Each row of numbers stands for one node and depends on some of the facts below. Use the named rows to name the rest.

Named rows:
[ 30  -1 -21 -22 -18  13 -10  -8 -19   5  -3  -1  28  11   8  15 -13   1
  31  -5  24 -26  17  22 -23  42   3  48 -13   2   9   4  14]: matos
[-18  -2 -20  16 -43  18  19 -17 -18  14  -4   8   6  35  14  40 -10  -9
  19  26  -2 -19  31   9 -22  -5 -13 -12  -4   2  -6   1  21]: nirik
[ -3   0   7   5 -23 -22   2 -12 -37 -10   0 -12  -3   6  39  30 -10  24
   0 -16  -5   6   5  17 -21 -10  -9  18 -11  23 -16  19  40]: brutin
[-31  -7   2  18 -19 -10  17 -14 -35  -4   3  -9 -14  15  37  51  -7 -14
   2  -8  -8  13  20   8 -54 -30  -9   5  -3  22 -18  10  41]: giklinor
[  3  -1  -7  27 -43  21  15  -4   6  21  -8   9  10  18   5   3  -6   2
 -11   7  10 -19  -4   6  36  19   4   0   8   8  13   7  21]: zasti
[ 18  28  16 -17 -10   0 -11  -5   2   7  -6   3  38  10 -20 -11 -12  25
  32  26 -11 -44   5  20 -11  29  29  16 -29 -10 -10  10 -54]: gakle
[-28 -47   3  38 -13  -4  -1   0 -27  -6  -3 -15  -9  -6  10  14   1  17
 -26 -26  -7   0 -24  17  46 -16  11  -4   9  17  -8  29  43]: nesom
[  4  -1  -8  34 -43  23   9   3  -1  17  -3   8   9  18  -3   5  -7  22
 -18   9   2 -22  -3  11  51  26   6 -24   7  10  17  15  12]: fifles
[ -6   1   9   7 -25 -24   2 -11 -37 -10   1 -13  -2   6  37  32  -9  20
   1 -14  -5   5   5  17 -20  -8  -6  21 -11  25 -14  18  41]: klebrin
[  3 -14   3  -3 -15  20 -12   5 -12  10  -3   5  18   3  -5 -13  -9  29
  -1   8  24 -48  -7  21  87   6  -1  36  -4   6   6   3  37]: labres
[-20   8  15  36 -11  29  30  -7  19  35 -13  18  13  26 -32   1  -7 -66
   4  32 -16 -22  -2  -9 -33  -5  33 -24   8  -5   1  -5 -44]: tofla
[ 10 -10  20   9  -2 -15  -6   3 -24  -6  -1 -11  -1 -13  26  -6  -9  32
 -21 -32  15  -6 -27  16  42   0   5  47   2  24   1  19  42]: fuvo
[ -4   1   7   6 -22 -22   3 -12 -37 -10   1 -12  -1   6  38  30 -10  21
   0 -17  -6   6   6  17 -20  -9  -9  18 -10  24 -15  18  42]: braplam
[  2  16  19  30 -12  21   9   4  14  24  -8  13  22  15 -39 -15  -9  -6
  -5  26 -20 -32 -10   5  14  19  36 -35  -1  -3   6  11 -56]: skurodi
[-12   5  16  44 -19  28  31 -10  19  40 -16  21  12  26 -34  -4  -8 -60
   2  31 -15 -19 -16 -12 -29  -4  37 -23  10  -4   5  -3 -47]: broklor
[ 33  -8 -15   2 -14  29   0   0   4  20  -7   5  20   3   0  -6  -9 -20
   2 -18  33 -18  -8   9   3  45  14  44   8   5  24   2  15]: luplor
[ -6   6 -15   1 -38  13   5  -8 -10   4   1   2  14  25  17  27  -7  26
  16  18   4 -27  27  19   5  13  -8   2 -13   0  -4   8  15]: dobron
[ 32 -14   7   8  10   4  -1   1 -13   7  -3  -8  -2 -16  25  -1  -7 -16
 -18 -57  28  17 -30   4 -24  22  16  59  13  23  14  13  30]: klapleben
[ 33   9  12   1  17  30   2   2  22  30 -13  12  32   1 -35 -29 -11 -49
  11  -4  12 -26 -22   0 -32  41  47  32   4  -9  17   0 -56]: feba

Some facts about the nodes:
drulak dufa giklinor, faflek, gitre, trazek, klatir, pufupun
gosuvak dufa giklinor, rolas, kleskel, funer, tudrem, dasul, gribren, sepos, rostu, vostem, lagi, pestes, grugis, druri
stebuser dufa zuvi, veton, staplil, namo, klapleben, zodrer, vodu, nirik, stikiri, mabor
trosetro dufa getru, vorum, suflistol, dasul, trupadrik, braplam
podri dufa zitrel, suflistol, toklel, grugis, roklar
lifu dufa traben, zitrel, kloda, funer, brudu, sepos
drafeni dufa nelo, giklinor, getru, doskol, trerero, mivor, vonogrim, pase, mefe, gakle
flavun dufa dasul, tavul, pizim, toklel, dilis, brustuk, gruflir, mostu
riple dufa duflo, skurodi, dratres, fifles, pluve, noklo, pemos
nulas dufa flirul, bifan, klebrin, fonom, brudu, fezi, vodu, gobren
gume dufa lokem, dasul, rostu, vastuval
pepur dufa detul, funer, vasor, klifla, lustik, meplu, tofla, klatir
muza dufa duflo, gibrur, brudu, dratres, gribren, tifidrul, tigre, tofla, trazek, legri, nestek
stadrek dufa taban, klubostan, skimuk, bikoplu, rine, trazek, broklor
gibir dufa getru, zitrel, fasom, kloda, zagukli, kledam, miklar, stodra, klatir, pegrus
funo dufa bifan, skimuk, plaflos
stozir dufa nelo, fuflen, flubim, pestoflor, datatru, gruflir
marer dufa bremuk, giklinor, fliros, dobron, skogrer, tigre, vepal, fegugos, stikiri, mabor
plaken dufa rostel, skemek, gretok, faflek, taban, detul, guker, fezi, giplen, trelon, trazek, kituplin, radak
gugrokis dufa taban, vorum, dodres, tavul, plaflos, gakle, broklor
stekla dufa staplil, fuflen, namo, dodres, pufupun
grepor dufa skugro, zitrel, staplil, rostu, tretrusum, rezar, stalipen, vepal, pifle, runa
fibran dufa lopli, suflistol, sepos, tribro, luplor, klatir, mabin, vesku, piro, floklom, vesalo
pesebrol dufa dragre, fuflen, tamur, tretrusum, vastuval, patru, dilis, pufom, brutin, mupan
driram dufa stodra, gobren, bratam, vesalo
flidil dufa fluvor, gregren, kledam, vodu, trelon, trigan, rezar, dilis, datatru, kodrusta
grabom dufa klebrin, kloda, matos, noklo, pegrus, floklom, gakle
stagir dufa noklo, toklel
nesom dufa skibak, kleskel, zagukli, dropum, klubostan, dilis
stuzopler dufa dropum, stozu, matos, meplu, besta, pufom
rosi dufa vudo, kluvak, sepos, skosi, plaflos, brutin
skofo dufa taban, rebrem, noklo, vostem, liba, mabin, floflegi, zasti
lagimun dufa bremuk, zuvi, klubostan, kledam, dodres, stozu, tribro, fegugos
sive dufa trubrin, vorum, pastoplar, brovumi
pepen dufa fuflen, namo, vodu, giplen, zoze, kituplin, fleplan, pastoplar, mabor
skote dufa nelo, lopli, lomer, tretrusum
lusosa dufa giklinor, kleskel, dobron, klapleben, patru
rogrir dufa doskol, lomer, dodres, gitre, tavul, trelon, gedoku, pufom, bidrek, posil
[fleplan, zagukli, tavul, bremuk, kledam, flubim, trigan, runa, kenitor, mivor, gume, muza, bifan, mefe, zoze, pegrus, roklar, vastuval, rezar, klapleben, staplil, trubrin, flidil, grabom, veton, broklor, klifla, stikiri, gregren, pepen, dropum, lopli, taban, feba] ragrir 739
[gretok, gosuvak, doskol, nogris, guker, suflistol, podri, gibrur, kleskel, gedoku, floklom, zuvi, nirik, kluvak, lokem, skibak, fegugos, lagi, drafeni, nestek, detul, riple, funer, stadrek, sepos, pemos, funo, stozir, matos, pase, stalipen, pigapam, gugrokis, brutin, kituplin, radak, gruflir, grepor, posil, duflo, pastoplar, fibran, patru, nelo, kodrusta, vudo, skogrer, gobren, niril, trelon, vorum, pluve, vasor, lustik, dragre, skugro, fuflen, gakle, giklinor, dobron, besta, floflegi, fezi, fonom, vesku, giplen, meplu, dodres, stagir, stozu, klebrin, vonogrim, rosi, nosir, trerero, noklo, miklar, tamur, skote, getru, trupadrik, lusosa, braplam, vodu, rolas, bikoplu, druri] ragrir 762
[drulak, vostem, stebuser, klatir, klises, brudu, nuni, datatru, tifidrul, lifu, zitrel, zodrer, skimuk, stekla, gribren, pizim, dilis, pufupun, tretrusum, grugis, driram, mabem, fliros, nesom, liba, tigre, stuzopler, mupan, toklel, skofo, lagimun, tudrem, bratam, sive, lomer, vepal, fuvo, flebrom, legri, rostel, brovumi, mabor, namo] ragrir 610
[stodra, mostu, trosetro, dasul, postam, flavun, fasom, plaken, trazek, pestes, pesebrol, vaflum, mabin, rostu, dratres, rebrem, labres, flirul, tribro, klubostan, faflek, rogrir] ragrir 711
[pifle, vesalo, pufom, nulas, pepur, plaflos, sodriflu, gibir, piro, marer, skosi, luplor, rine, zasti, kloda, brustuk, gitre, skurodi, pestoflor, tofla, bidrek, skemek, fifles, trustatrak, fluvor, traben] ragrir 957
[fleplan, vostem, gosuvak, nogris, guker, suflistol, brudu, gibrur, kleskel, dasul, kluvak, lagi, flavun, nulas, skimuk, fasom, sodriflu, sepos, funo, stalipen, marer, pigapam, mefe, brutin, trazek, posil, pastoplar, skosi, fibran, pufupun, zoze, grugis, niril, vorum, dragre, rezar, klapleben, fuflen, staplil, giklinor, vaflum, besta, trubrin, mabem, floflegi, fonom, vesku, dodres, veton, fliros, nesom, liba, dratres, tigre, klebrin, bidrek, mupan, skofo, gregren, lagimun, tudrem, trerero, pepen, flirul, fuvo, fluvor, braplam, rostel, traben, vodu, rolas, faflek] droskir 427
[gretok, drulak, stodra, stebuser, mostu, klises, tavul, gedoku, postam, zuvi, nirik, flubim, tifidrul, pufom, lokem, fegugos, lifu, zitrel, drafeni, riple, gume, pepur, stadrek, gibir, matos, pase, gugrokis, kituplin, gribren, pestes, gruflir, grepor, duflo, luplor, pizim, dilis, patru, nelo, kodrusta, tretrusum, gobren, zasti, pluve, pegrus, kloda, vastuval, skugro, gitre, dobron, driram, giplen, meplu, stagir, rostu, stikiri, stuzopler, rosi, skemek, fifles, labres, bratam, trustatrak, noklo, getru, flebrom, lusosa, klubostan, legri, mabor, rogrir] droskir 985
[doskol, pifle, zagukli, klatir, trosetro, vesalo, podri, bremuk, nuni, floklom, datatru, kledam, trigan, skibak, zodrer, nestek, detul, runa, kenitor, mivor, funer, plaflos, muza, bifan, pemos, stozir, piro, plaken, stekla, radak, rine, vudo, skogrer, trelon, vasor, pesebrol, roklar, lustik, brustuk, gakle, mabin, flidil, skurodi, fezi, grabom, pestoflor, stozu, broklor, klifla, tofla, rebrem, vonogrim, toklel, nosir, sive, lomer, vepal, miklar, tamur, dropum, lopli, skote, trupadrik, tribro, taban, feba, brovumi, namo, bikoplu, druri] droskir 25
[fleplan, doskol, zagukli, klatir, tavul, gibrur, zuvi, pufom, drafeni, nulas, gume, stadrek, matos, pase, radak, gribren, gruflir, pastoplar, luplor, dilis, kodrusta, vudo, gobren, pluve, pesebrol, dragre, klapleben, flidil, rostu, rebrem, tigre, rosi, toklel, skofo, gregren, bratam, sive, trerero, miklar, dropum, feba, vodu, namo] trire b
[gretok, stodra, guker, klises, brudu, bremuk, nuni, datatru, postam, kluvak, fegugos, lagi, zodrer, riple, runa, mivor, funer, plaflos, bifan, gibir, stalipen, stekla, mefe, brutin, grepor, duflo, patru, skogrer, grugis, zasti, niril, vorum, brustuk, rezar, fuflen, vaflum, dobron, besta, dodres, fliros, stozu, klebrin, stikiri, skemek, tudrem, lomer, tribro, fluvor, klubostan, braplam, legri, rogrir] trire e
[drulak, vostem, nogris, stebuser, pifle, mostu, vesalo, dasul, kledam, nirik, flubim, lokem, trigan, lifu, detul, fasom, sodriflu, sepos, piro, plaken, pigapam, kituplin, pestes, posil, pufupun, rine, zoze, trelon, vasor, pegrus, roklar, skugro, giklinor, mabin, mabem, fezi, pestoflor, broklor, klifla, tofla, vonogrim, mupan, trustatrak, flirul, lopli, trupadrik, traben] trire a
[gosuvak, podri, kleskel, gedoku, floklom, tifidrul, skibak, kenitor, skimuk, pepur, muza, pemos, funo, marer, gugrokis, trazek, pizim, nelo, tretrusum, gakle, fonom, giplen, stagir, veton, dratres, bidrek, nosir, labres, pepen, fuvo, flebrom, lusosa, taban, rostel, rolas, faflek, bikoplu, druri] trire d
[suflistol, trosetro, zitrel, flavun, nestek, stozir, skosi, fibran, kloda, vastuval, lustik, gitre, staplil, trubrin, driram, floflegi, skurodi, vesku, grabom, meplu, nesom, liba, stuzopler, fifles, lagimun, vepal, noklo, tamur, skote, getru, brovumi, mabor] trire c

Which node is each row?
No name comes twice in this set of rows, the named rows included.
[ -3 -31   5  15 -11  -2  -7   5   4  -7  -1 -18  -5 -20  27   2   9  31
 -23 -48  13   9 -31  16  26   9  21  34  -1  13  -6  29  28] -> marer
[-20 -12  10  43 -24  19   9   1  24  24 -16   3  28  11 -50 -18   2 -33
  -6  20 -25 -31 -23   7  27  26  55 -36   3  -7   5  19 -45] -> grabom
[-17 -14  10  44 -23  -2  27 -12 -19  14  -7  -1 -18  10  26  25  -7 -36
 -25 -20  -2  21 -14  -5 -22 -24   0   1  18  29  -1  10  46] -> sodriflu
[ 23  -2  18  15 -13 -10  -1   4  -7   0  -2  -9  -3 -14  32  -9  -5  31
 -30 -43  14  10 -34   9  26  17  11  36   6  25   6  24  32] -> veton
[-55 -48 -20  47 -39  34  22  -7   4  21  -8   4  -4  23  -7  28   6 -34
   2  18   9 -23   1   5  27 -20  15  -5  12  -3   2   1  27] -> drulak
[ 15   8  11 -13 -14 -27 -12  -4 -32 -18   4 -17   6  -7  40  16 -10  49
   1 -27   4  -1   0  25  -3  11  -4  41 -18  22 -12  23  34] -> rolas
[-54 -42  11  37  -8  31  11 -10   1  32 -16  14  11  18 -54   6   1 -62
  19  44 -13 -43 -17   1   7 -43  40  -7  -3 -11 -13  -8 -24] -> plaken
[ 39 -11 -16   1 -13  30  -1  -2   3  21  -9   7  20   4   0  -8 -10 -12
   3 -20  32 -17 -12   9   4  44  12  42   8   3  23   4  14] -> pufom
[ 11 -13  22  14 -12 -17  -7   1 -26  -4  -2 -11  -2 -14  24  -4  -7  37
 -17 -28  16  -5 -35  16  41   0  10  51  -2  27   3  19  39] -> skimuk
[-14  26  13  -2  -8   9   6  -5   4  11  -5   5  28  22 -20   6 -10 -14
  29  36 -19 -39  23  13 -32   9  24  -8 -19 -10 -13   3 -49] -> funer
[ 23 -26  -2   4  15  35  -4  -3  30  28 -18   7  32  -5 -40 -29  -2 -46
  14 -14   7 -23 -30   4 -24  38  53  26   3 -22   6   9 -54] -> flidil
[ -2   6 -15   1 -37  12   5  -9 -12   5   0   3  14  25  18  24  -9  28
  16  17   3 -27  26  18   6  13 -10   0 -12   0  -5   8  16] -> patru
[-26 -26  12  41 -11   0  23 -11 -32   9  -5  -1 -21  10  23  28  -8 -26
 -19 -13   1  10 -13  -2  -7 -41  -2  11  17  26  -5   7  49] -> pufupun

Now the same nodes, written a new way:
Known rows:
[ 12   2  -2 -16  -9  10  10 -16   9   5  -7 -13  -1  44   1  14  51  18
  -9  -1 -10 -26  -2  33  -8 -16  27  32]: fonom
[  2  12   7 -23  11   8 -12 -26  18  31 -10  -6 -17  25  24  15  34   2
  38  -7   0 -43 -13  -6 -11 -14  20  36]: tigre
[-11  -4  18  61  16  35   2 -20   5  25 -11  11 -14   6  17   5  22  -8
  11 -14  37 -40 -37   4 -23  19  24  14]: flidil
[  8   1 -17  14   4  14  13 -22   2  -3 -12 -13  24  40   1  10  29  17
 -17  -2  -3 -29 -11  42  -2  -4  24  29]: stagir
[-12  12   0 -19  18  15   3 -29  11  23 -11 -21   0  21  15   9  26  15
  18  -3  15 -36 -18  11  -7  -2   2  38]: zasti
[  4   8  22 -36   6  11  -7 -23  27  23  16  -4  -9  16  20  15  44 -26
  26 -10  17 -45 -23  -4 -20 -12  13  22]: klapleben
[-15   9   2 -21  22  10  -1 -35   7  15  -4 -18 -17  19  24  11  27   5
  13  -2   9 -33 -20  23  -3  -3  12  44]: patru
[-10  17 -11  18  20  13  -7 -34   9  36 -19  -4 -10  23  14  18  17  -9
  11  -3   8 -47 -22  17 -11   2  16  31]: stadrek
[-15  -1  15  46  17  36   6 -20   6  24 -37 -11 -17  10   8  -3  27  30
  33  -5  28 -26  -8  12 -14  13  16  39]: skurodi
[  0  12   9 -26  12  21   0 -26  24  27  -7 -16 -22  25  17  12  29   5
   6  -3   9 -33 -15   6 -11 -16   3  40]: skosi
[ -2   3  14 -46  13  21   2 -24  27  17   6 -13 -20  27  18   7  36   3
   2 -10  24 -45  -7  -2  -9 -14  -3  23]: vaflum
[-21  -8  16  26  18  30   1 -24 -10  14 -24  -4 -33  13  30  -5  27  35
  29 -10  20 -27 -21  10  -8  13  28  37]: zodrer
[ -4   9   7 -35  14  16  -2 -26  18  21  -4 -14 -39  25  23  14  34   3
  -1  -1   4 -37 -18  13  -5 -14   8  45]: stalipen
[ -5   8  -3 -16  20  23  -3 -26   0  24 -10 -13  -5  28  21   4   4  12
   6  -7  11 -44 -19  14  -4  -3  14  32]: driram
[  1  15   3 -10  12   9  -9 -25  25  36 -18  -8 -23  22  10  20  37  -4
  28   0   2 -44 -10   3 -12 -12  17  40]: gibrur
[  3   4   7 -43  17  19  -3 -20  13  20  -1 -15 -25  28  26   9  26  14
  11  -5   3 -41 -21  -1  -3 -15  10  42]: tudrem
[-16  -9  15  35  21  28   2 -24  -6  10 -23  -5 -33  11  32  -5  25  32
  30 -10  21 -26 -25   8  -6  13  27  40]: datatru
[ 10   2  -8  -2   9   2  -3 -30  24  10 -17  -2 -12  34  20  14  44   5
  15  -8   0 -46  -3   4  -2 -15  18  27]: mabem
[ -2   7  13 -21  16   7  -5 -31  19  15  14  -9  17   8  18   9  34 -22
  34 -11  23 -43 -31   2 -15  -1  15  23]: tavul

Name these rows:
No name comes twice in this set of rows, the named rows included.
[  0  10   9 -26  12  21  -3 -19  20  26 -10 -17 -27  25  12  12  29   5
  10   0   5 -39  -9  11  -5 -14  10  47] -> floflegi
[-12  -4   4  76  11  12   4 -26   1   8 -35   3 -13  10  15   9  50  18
  37  -5  10 -22 -22  19 -11  15  36  37] -> trelon
[-11  -2   2  79   9  18   9 -23   5  16 -37   2  -4  13  11  10  48  23
  34  -7  17 -23 -19  11 -17  16  28  30] -> rine
[ -1   4  -7  -7  -3   4  10 -29  -2  -2  -7 -16  16  38   5   9  45  18
   2  -3  -5 -22  -3  45  -5  -5  31  30] -> giplen
[-12   9   7 -38  15  12  -6 -35  -1  17  -3 -16 -10  22  28   3  21  13
  32  -8   8 -34 -13  15  -6  -5  21  36] -> mabor
[-18  -6   7  41  21  38   2 -21 -14  22 -25   1 -38  18  30  -2  14  30
   8 -10  22 -31 -27  12  -8  16  26  32] -> stekla
[ -5  10  -1  -4  22   3 -10 -39  10  14  -9  -9   2  16  32  10  25  -2
  44  -9   6 -38 -27   3  -5  -5  23  36] -> dilis
[-13  11  -7 -12  22  19   0 -25   6  30 -13 -14 -14  27  10  10  14  12
  -6   0  12 -47 -12  20  -4   1   6  36] -> riple
[ 18   1 -15   8   0  23  13 -12  10   9  -8  -8  -3  49   4  17  30  11
 -43  -2  -8 -32 -16  35  -6 -13  21  28] -> gosuvak
[ -6   8 -16  12  14   6  -2 -37  -1  18  -8   2   4  35  24  17  25   4
   4 -10   1 -43 -21  15  -6   1  26  19] -> stebuser
[ 20  -2  10 -35 -11  15  14  -7  16   0  10 -15  26  41  -2   8  54  20
   1  -8   5 -30  -3  15 -13 -16  17  18] -> dratres
[ -3   5   9 -50  13  16  -5 -24   9  22  -1 -12 -34  30  29  10  32  14
  13  -6   3 -39 -15   2  -5 -15  13  37] -> fliros
[  2   4  -3   3  15   2   5 -31  19   4   5  -7  29  21  17  14  42  -8
  21 -12  13 -38 -29   4 -12  -3  14  19] -> mostu
[  2   3   2  -9  11   1   2 -30  16  -1  13  -4  26  18  16  12  46 -18
  15 -12  17 -40 -26  12 -12  -1  19  15] -> flubim
[ -3   7   5 -28  20  13  -5 -30   4  14  -5 -19   3  20  27   4  16  14
  30  -6   7 -34 -22  10  -3  -6  17  41] -> zitrel

The same nodes again, as new rows of numbers:
Known rows:
[ 17  -6  20  -2  -8 -29 -48  21   1  66  26 -46  28  23  24]: mivor
[  9  -9  22  16 -38   3 -71   5  21 -11  37 -30  26  16 -19]: detul
[-28  -6 -25  -8  54  -8  87  -8 -41 -13 -30   6 -18 -25  19]: stalipen
[-3 -4 17  1 26 37 -9  1  2 10 10  4 24 45 20]: gobren
[ -1  -8 -11   4  14   0  -2  -3  25  -5  18  37  48  69  27]: stadrek
[  2 -22   9 -18 -22 -16 -44 -33  44 -17  -3  32  22 -19   9]: drulak
[-24  -1 -14 -11  44 -20  80 -20 -31   0 -63   5 -15 -31  37]: tudrem
[ 51 -20 -23  -1 -46  20  12 -34  50  54 -12 -19 -61  -7 -15]: zitrel
[ 25   7  21   7   3  18 -70  12   0  48   7 -17  40  51  24]: feba
[ 49   8  13  -8  -7 -46 -36  -2   9  71  53  -2  70  -4  13]: stekla
[ 0  0 21  6 26 36 -5  3 -8 15 11  5 26 42 14]: kodrusta
[ 21  -7 -74  16  11  13  92 -39  12  -9 -38   5 -87 -17 -36]: floflegi
[-21   6 -10   4  17  -3  41 -32 -17 -50 -81  26 -17 -43  -8]: mabem
[ 13 -11  18   2  -1 -11 -37  20  -1  46  56 -54  31  22  22]: skogrer
[ -8 -21   2 -19 -15 -13  29  23  -2  24  23  -7  17  35  25]: riple
[-13   7 -19  -4  64  25  53 -35 -29 -18 -75  33   1  -6  40]: tigre
[-32 -18 -22 -13  37  14  34 -33 -15 -68 -37  36 -26 -54  -7]: giklinor
[ 46 -12 -74 -12   1   0  81 -56  22  12 -49  41 -68 -45 -21]: nesom
[-29  -7 -23  -7  48  -9  90  -2 -43 -15 -34   3 -18 -18  18]: braplam

Which node is each row?
No name comes twice in this set of rows, the named rows included.
[ -7 -13  14  -3  19 -15  16   3   1  28  32 -22  12   7  16] -> fegugos
[ 42   8  16  -1 -17   9 -53   5   4  46  14   7  73  51  25] -> sive
[ 77  -8 -18  17 -50   7 -40 -33  57  75  25 -47 -30   3 -28] -> vepal
[-26  -1 -31  -2  44 -20  94   2 -42 -17 -30  13  -7  -7  10] -> vorum
[-15   8 -25   3  76  31  60 -22 -35 -31 -34  44   7  -3  16] -> vodu
[ 26 -35 -87 -17  -8  23  86 -38  17  -9 -28  27 -88 -24 -15] -> fibran
[ 80  -2 -19  25 -56   1 -34 -26  60  71  20 -49 -27  18 -31] -> brovumi
[ 57   5 -33  28 -57  29 -14  -3  59  34  79 -54 -43  22 -33] -> skurodi
[ 45  -9 -82  -1  12 -12  79 -63  31   4 -47  43 -64 -41 -20] -> lagimun
[-18 -22  -1 -35 -19  16  27  16  10  10  61  -7   6   6  50] -> gibir
[ 42 -11 -35  13 -55  16  32  -3  42  32   9 -16 -56  35 -43] -> noklo
[-12   4 -25  -5  65 -17  90  -7 -48  -5 -20  26  -5 -35   2] -> fuflen
[  7 -12   9 -19  15  33  -4   2  -3  16  22  31  34  36  21] -> drafeni
[ -4 -27  32 -27 -89  -3 -60  40 -19  -6  39 -13  36  -3 -10] -> podri

